Each row has a class, written as a number after it.
[ 11  37  -6  18 -33   3 -95  12 -19  23 -11   7 -19  29 -10   4  14  -7
 -23  -1  18 -31  -9   7 -22  39  14  16   6 -37 -15 -20  -6   5] -> 7
[  5  31 -32  40  -4   7 -61  32 -31  -1   3  19 -48  14 -11  17  -4  12
  -3  -2   6 -20 -13  -1 -20  27  22  14  17 -51 -14  12 -12  31] -> 4
[-13 -28 -13  -2  -3  -8  26  36 -33  -2 -25  33 -29  -2 -36  -1  -7   1
  -8 -25 -10  13 -23   2   4  -4  -1 -25  11  15   3  29  -7  15] -> 6
[-16 -16   1  13   7   8 -11  38 -22   4  -4  12 -44 -12   1 -16   2  -3
 -11  -8 -17  33 -20  34  16 -22   5 -14  25  -9  -5  26  -5  15] -> 4
[-13  27   7  59  14 -33 -70  32  -3  -5  19 -14 -51   0  36 -19   7 -12
   8 -50  -3 -24 -18 -12 -20  47  46  14 -32 -29 -70 -29 -18 -31] -> 2
[-23   1   7  11  11  12  34  14 -29   4 -31   3 -26  -4 -29   4   5  -7
 -48  22   4  32  -4  -7  23  -5 -22   7  26  16   1  63 -15  13] -> 0
[-35 -60  -2   4   9 -11  50  31 -27  -8 -28  25 -47 -10 -19 -15   1 -11
 -24 -39  -8  26 -42  10 -28 -23   5 -27   1  22 -22  28  -4   7] -> 7
[-25   2  -5  78 -41  65 -36  37 -10   7  -7 -15 -55  21  33   4  28 -58
 -20 -11  -7  22 -57  31 -34  41  13  29 -31  -9 -26  -5 -14  10] -> 8
[  4  14 -38  14  -9 -25 -39  84 -54  18  18   9 -14  22  22  -4  30 -59
  -5 -12  10  -4 -35  18 -23  33  48   1 -38 -24 -31 -19   0  46] -> 7
[-36  63 -23  49  18  31 -47  15   4  45  28  16 -16  23  59  13  21  -7
  12  30 -23  12 -36  23  -9  25  19 -10  16 -81 -41  34   2  31] -> 8
[-14  13 -32  59  19  13 -77  56  -9  19   5   9  -7  21  48  19  23 -35
  -2 -20   7  -6 -44  11 -45   3  14   0 -46 -85 -32   9   4   8] -> 4
[-24 -50   6 -16   3 -19  31  39 -34 -11  -4  15 -44  21 -25  -1  18   5
 -26 -13   0  37 -47  -2   5 -29  -9  11  12  18 -22  13   4   3] -> 8
[-43 -73  37 -16 -32   3  21 -21  -7 -27 -11  39 -39  -4 -81 -19   1  28
 -45  -4 -13   4  16  32  -2 -32   4   3  41  58  -3  -3  28  -3] -> 2
[-12  32 -30  36  -9 -17 -57  26 -19  22  27  -2 -12  28 -32  20  17 -10
  -7   9   2 -20 -28   7  21  16  17   2  18 -62 -16  21  -9  18] -> 4
[-21 -39  -8  15  10  -7  10  37 -25 -11 -26  32 -42  -5 -35 -17   1 -14
 -33 -34 -15  33 -32  15 -15 -10  12  -8  -3   0 -13  17   0   6] -> 3
[-36 -27   3  -7  -8   3  24  24 -42  -3 -14  24 -62   9 -46  -5  -1  15
 -21  -5  -6  26 -21   7  -3  -9   1 -18  41  17 -20  33 -10  20] -> 2
[-36 -18  20 -10   0 -20  46  24 -29   6 -29  38 -16  21 -86   3  -2  -9
   5 -19 -12   9 -49 -11   8 -25  -9 -24  35  45   2  16   2   3] -> 5
[ 11 -38   4   5  13  -9  19  42 -31 -17 -16  26 -59 -20 -24 -13 -12  16
   3 -37  -8  15 -28  20 -25  12   5  -6  18  30 -22  14  11   9] -> 6
[ 10  25   5 -33   5 -24  42  86 -15   6 -19   0 -46  -4 -61  -6  43   8
  40  -8  -8  15 -29  25  26 -14 -15 -13  26  -4   4  12  -8   6] -> 5
[  1  30 -36  19 -17 -14  -9  67  -1   8  12  -5  -4  11   4 -12  29 -25
  12 -29 -15 -20 -18  13 -20  39  32   2 -45 -51 -21 -21   6  -6] -> 5
[-39 -13  10 -56  22 -45  54  38 -36 -23  17  28 -45  13 -46 -37  12  36
  -6 -10 -15  18 -32  28  27 -36  38 -17  49  42 -13  32   5   7] -> 3
[ -48   16  -33   33    4   22  -57   22  -13   34    9   12  -34   21
   18   25    6    1    7  -10   -1  -16   11   -7  -34   14   25  -27
    7 -103  -24   12  -25   31] -> 2
[-22 -43 -15  14  21 -11  37  43 -26  -2 -30  23 -40   6   9  -6  11 -31
  -1 -43   6  14 -60   2 -23 -29   0 -25   8  11 -13   6 -13  11] -> 5
[ 11  40 -11  65   3   8 -99  36 -49 -11  -1  19 -41   0  61  -3   3 -45
 -23  15   2   5 -46  10 -16   7  24  24 -44   5 -51   0 -14  16] -> 1
[-43  -7  11  -4  15 -14  29  45  -9 -19 -13  13 -39   8 -33  11   5   0
 -18 -22 -21  33 -27  -8  -7 -12 -12 -14   7 -10  16  33   0  -8] -> 0
[-42  19 -34  48  11  -7 -44  29  -1  12  10   5 -21  29 -15  12  25 -25
   3 -22  -2  -6 -20  -4 -11  16  25  12 -18 -63  -2  15   5  17] -> 1
[-16  31 -26  50 -12  11 -31   6  -2  59 -15  20  15  39  -1   2  17 -26
  13 -18  -3 -10 -45  -9  14  39  19 -18 -12 -29 -23   1 -22  19] -> 6
[ -8  43 -51   9   8  -9 -62  94 -29  -6  16   2   7  18  43   5  13 -60
 -38 -22  13 -26  25   5 -53  60  40  -2 -61 -74  18  15   1  13] -> 0
[-12 -31 -13  12  10 -27  26  84 -36 -15 -28  11 -77 -20 -36 -15   7 -30
 -21 -45  -6  37 -13  16 -40  32  12 -20  -9  14  -5  35 -10  30] -> 7
[ 10  50 -20  21  15  -2 -12   4  18  26  10  17  -6  13  -9  30   7  30
  23 -10 -11 -20  -9  -5 -31  47  16  -9   8 -66   1  10   3   4] -> 3
[ -8  33 -27  50   0 -18 -56  44 -12  20  -2  -1 -27  19   5  -1  16 -24
  -8 -24  -4  -8 -27  -4  -2  28  19  -1 -19 -53 -26   0 -23   1] -> 5
[ -1  33 -29  10 -26  -3 -53  71 -56  -2  24   6 -18  24  -2   3  17 -21
  -3   3   5 -23 -31  16  10  14  32  25  -1 -32 -18   2  11  15] -> 4
[ 18  23 -23  24  -5  -6 -79  22 -24  29   2 -26 -14  23   0  19  32 -31
 -32  -4  33 -33 -20  -1 -22  38  -1  24  -4 -77 -34   3  -7 -16] -> 1
[-27 -28  -3  -4 -18  -3  -2  37  -9  -2 -25   0 -33   4 -47 -20  32 -20
 -41  -6 -11  38  -9  29   8 -21 -14  -3 -14  -2   6  31   3  -4] -> 1
[-29  25 -33  59 -19  31 -78  -7 -15  20  19   2  -4  21  19  57 -10  -9
  27   6  -3 -23 -23 -10  -2 -28  15   4   2 -72  12   2 -13  24] -> 3
[  6  -8 -48  65   5   2 -28  64 -33 -18 -14   8 -58  -3  58  25   3 -52
  23 -36  18 -15 -57 -21 -22  12   8  -7 -32  -4 -13 -10 -51  34] -> 5
[  8 -69 -22  -6  -4   2 -15   5   8 -18 -37  -3  -5  -8 -25 -64  -2 -47
 -45 -50  19  13 -32  21 -17  13   1 -15 -21  19 -15 -11 -28 -18] -> 3
[   3    8  -32  114   10  -32 -108    8   15  -51  -14  -19  -55  -33
  -25   20   -9  -62  -17  -20   12    1    4  -16  -32   40    1   39
  -17  -52   -8   -5  -12   30] -> 7
[ -3  11 -32  27  -4  -1 -46  43 -18   9  22   7 -23  26  -2  19  15  -9
   5 -21  -3  -4 -42   5 -20  34  26   7 -15 -52 -13  -8  -1  15] -> 3
[  2  22 -26   3  10 -46 -39  46 -19   9  -8  -4 -10  19 -21  10  18 -31
   9 -27  22 -28  -6 -35 -11  23  11  -1 -31 -32 -10  -2 -22  -1] -> 1
[-13  39 -34  35  -6 -39 -88  66 -72 -15   8  18 -45   9  -5 -10  -9 -29
 -45 -10  -3 -10 -21 -14  10  27  32  25   0 -41 -51  12   1   8] -> 0
[-17  16 -24  44  14 -11 -50  28  -1  23  11   5   2  40 -37  22  23 -35
 -28 -18  14 -13 -24   1 -17  22  15  12 -20 -70   3  15  -6   3] -> 8
[-18 -28  -8 -15  11  -7  31  36 -29  -9 -19  36 -27   3 -37  -4  -2  -2
 -10 -24   2  -4 -17   8 -24 -13   9 -19  31   0   5  22   8  15] -> 4
[ -6 -44  14  -3   6 -13   5  40 -38 -25 -27  23 -58  -9 -24  -6   1 -11
 -24 -17   9  21 -40   0   4 -30 -19   9  16  40 -23  14  -9  -3] -> 8
[  7  23 -37  -1  17  11  -6  75 -56  21  -3  59 -10  17 114 -10   7 -30
 -26 -26 -10  12 -52 -21 -11  83  35 -14 -34 -13 -33  -5 -16  20] -> 3
[-15  23 -26  24 -10  -4 -48  53 -17  14  16   3 -18  32  -7  17  19 -21
  -9 -12  -2 -14 -18   2 -24  48  17  -1  -9 -55  -7   2  -4  13] -> 5
[  0  46 -42  28 -15   7 -42  65 -36  19  20  -1 -28  22  -1  20  20 -25
   3   7  -2  -9 -17  18 -25  28  32   2 -13 -64 -13   1  -7  42] -> 0
[ -5  29 -45  19  -9 -21 -38  33 -17  14   6   2 -27  21  34  -4  12 -18
   6  -6   7 -11 -21 -11   0  15  27 -19 -12 -25 -24 -11 -41  34] -> 0
[-48 -31   6   2   3  -3  20  30 -28  -7 -10  23 -49   8 -56 -11   2  -8
 -15  -9 -11  32 -13  12   9 -26   8   4  33  14  -2  26   4  25] -> 8
[  -5  -18  -26    0  -23    1   25   57  -33  -14   -6   -8 -108  -15
   -5  -33   50   10  -12  -14   -2   13  -19   46    7    8   22   13
   44  -32  -53   -7  -13   21] -> 2
[-25 -45   7 -14  23 -17  75  21   9 -13 -31  24 -23   0 -63 -20  18  -2
  -8 -50  -5   8 -19  11 -21 -21   8  -8  29 -13  12   0  15  -8] -> 4
[-17  27 -35  31   5 -17 -37  46 -19  11  13  -2 -19  14  -1  28  15 -12
   8 -13  -2  -4  -7 -11 -26  20  23  10 -16 -85  -8   6   5  27] -> 7
[-26 -29   5 -17  -3 -13  21  25 -20  -8  -8  22 -41   2 -51  -7   1  14
 -11 -12 -15  25 -28  11  14  -8  -3 -18  33  28  -2  31  -3   7] -> 3
[-35 -56   6   4   9  -1   8  32 -33 -28 -20  32 -46  -7 -11 -19 -10  -7
 -25 -32  -9  22 -29  16   4 -30   7 -18   7  36  -7  24 -10   6] -> 6
[  1  26 -22  20  20 -28 -73  70 -25  19  11  21 -10  31   8  24  19 -30
 -28 -29   8   1  -3  -4 -29  51  26   1 -34 -70  24  -4  -1  24] -> 7
[-51 -31  16 -12   2  45  58  17  28 -16 -24  33 -41   2 -29 -39  17  28
 -34 -26 -27  27  10  54 -37   5  27 -22 -11  30  32  39  -2   0] -> 3
[-14 -17  -7  -4 -36   9  40  38 -16  -5 -25   2 -25   0 -79   4  11 -12
   5 -16  -7   3 -17  12   0  -3  -9  -1  25   0  17  15   8   5] -> 4
[  1 -10   0 -20 -16   9  67  44 -75   4 -42  32 -55 -17 -73   5  -5  -2
  22   4  -3   2 -39  11   8 -22  -3 -18  63  34 -29  27 -10  36] -> 6
[ 15  29 -74  70 -17 -22 -37  55 -20  24   7  -2   3  27 -25  14   8 -38
   5 -25  -4   0 -20 -28 -21  50  37  13 -66 -78 -19 -10 -13  40] -> 4
[ 12  36 -27  19 -14   1 -33  45 -16  17  21   0 -25  19  -7   4  27   1
  11   5  -1 -15 -32  24  -5  37  22   9  12 -49 -26   2   4  19] -> 4
[-15 -27  -2  -4  -5   7   0  42 -18   0 -42  21 -46   2 -22  -9   9  -1
 -16 -33   3  11 -26  11   2   4 -17 -27  12   8   4  33 -25  -2] -> 6
[ 24 -13 -36  28 -13  -2 -25  46 -36  55 -23  -1 -10  40  11  27  29   0
 -40 -12  21  15 -41 -33 -39  65 -32  15 -29 -48 -57  20   8   3] -> 5
[-37   1 -31  51   5 -12 -10 -37   6   8   0  15  12  32  10  59  -7   5
  26 -20  -6  -8 -28 -34  32 -87   8 -11   7 -64  59 -10 -27  16] -> 6
[ -2  43 -29   9 -22  15 -37  56 -30  17   7  -1 -13  36 -20  15  29 -21
   4  15   8  -3 -39   3   5  26   9  15  -6 -44  -9  -4  -8  30] -> 0
[ -1  42 -29  42  -9  15 -89  42 -39  21  -4   5 -20  21  -5  29   3 -22
 -20   3   7 -14 -12   1 -12  37   8   3  -4 -81 -14  24 -19  17] -> 6
[-31 -19  -8 -14  -2  -2 -27  60 -30 -24 -19  41 -65   5 -29   5   1  12
  -2 -25  -5   8  -2  -6  -3  -1  -6  -5   8   9  27  23  -3  19] -> 1
[ -2 -76 -53  58  -2 -31  20 -21  46  10 -28  16 -10   6 -40   0   7  -4
  12 -73  15  -6 -20 -29  -6   2   3 -14 -42   9  25 -24 -29  30] -> 7
